Here is a tiny trained network, its code and every weight. The questions are about switching its units off for an input and a class, where a switched-off unit gives its printed mean instead of its output.

import numpy as np


def w(rows, s, z=0):
    codes = np.array(rows[::2]) - 128.0
    scale = np.full(codes.shape[1], s)
    scale[-1] = z or s
    return codes * scale


def f(y):
    return y / 2 * (1 + np.tanh(0.7978845608 * (y + 0.044715 * y**3)))


def log_softmax(a):
    a = a - a.max(-1, keepdims=True)
    return a - np.log(np.exp(a).sum(-1, keepdims=True))


def net(x, mask):
    res = np.array(x, float).reshape(1, 2) / 4 @ E
    y = f(res @ A[0][:, :-1].T + A[0][:, -1])
    res = res + np.where(mask, y, B[0][:, -1]) @ B[0][:, :-1]
    return log_softmax(res[-1] @ U[:, :-1].T + U[:, -1])


A, B = {}, {}
E = w([
[54,248,44,136,93,191,123,171],'x0',
[227,164,192,195,104,159,139,143],'x1',
],0.014)
A[0] = w([
[181,104,225,192,103,167,159,134,77],'N1',
[49,101,52,3,238,68,98,130,113],'N2',
[243,181,152,204,162,175,141,163,137],'N3',
[68,167,86,221,25,158,150,190,108],'N4',
[170,26,251,108,219,58,203,69,135],'N5',
[178,184,220,178,85,152,115,127,114],'N6',
[96,235,84,124,111,101,120,236,91],'N7',
[94,147,167,203,155,118,122,156,255],'N8',
[196,183,164,125,13,160,144,85,92],'N9',
[198,173,118,161,46,99,174,165,82],'N10',
],0.0066,0.0095)
B[0] = w([
[72,111,167,94,120,67,142,133,171],'N1',
[73,117,88,132,41,71,98,56,223],'N2',
[122,115,74,91,53,62,61,83,189],'N3',
[140,125,158,41,244,92,219,182,178],'N4',
[173,221,163,40,122,171,167,195,249],'N5',
[92,72,158,100,83,93,75,95,172],'N6',
[136,116,165,45,140,57,194,220,177],'N7',
[174,199,1,218,8,232,151,45,195],'N8',
[66,44,200,96,111,30,120,93,153],'N9',
[30,23,158,65,169,79,103,114,145],'N10',
],0.009,0.015)
U = w([
[90,78,118,107,97,58,80,58,88],'0',
[150,129,167,80,166,123,182,205,74],'1',
[169,154,64,185,85,252,120,73,255],'2',
[125,97,152,173,187,133,82,124,66],'3',
],0.017,0.0077)

Each question gives the input, the list of numbers given to net, and the class t.
The units are the neurons (one row each of A and B). Each row of codes is followed by its name. A weight is (code - 128) times the scale printed after its matrix; where a second scale follows, it is the last column's (A, B and U).
mask holds one flag per neuron, in row order. A switched-off neuron (its flag False) gives its mean, the last column of its row in B, instead of its output. The means were averaged over made-up inputs and are rounded, as every weight is.
A unit's drop is (log p(t) with every unit on - log p(t) with that unit switched off) / (log p(t) with every unit on - log p(t) with every unit switched off).
The circuit of an input: a set's keep is (log p(t) with only the set's units on - log p(t) with every unit switched off) / (log p(t) with every unit on - log p(t) with every unit switched off). Starting from all 10 units, units are removed one at a time, each time the one whose removal leaves the highest keep (on an exact tie, the one counted first), for as long as the keep stays at least 0.8.
circuit, biggest first: the units of the circuit, biggest drop first
top k neurons: the k neurons with the biggest drops, biggest first
drop when u is switched off: that unit's drop, to one decimal
input [6,-4], class 1: circuit, biggest first	[N4]
input [3,-3], class 2: circuit, biggest first	[N9; N1]
input [-3,3], class 2: top 4 neurons	[N4; N7; N2; N8]
input [-8,8], class 0: top 3 neurons	[N3; N6; N9]
input [5,5], class 0: top 2 neurons	[N5; N3]
input [4,3], class 1: top 2 neurons	[N4; N2]
input [0,4], class 0: top 2 neurons	[N5; N3]
input [8,-5], class 1: top 2 neurons	[N4; N7]
input [3,-2], class 2: drop when N1 is switched off	0.1
input [-6,-2], class 1: drop when N5 is switched off	0.1
input [-3,-3], class 2: drop when N7 is switched off	0.2
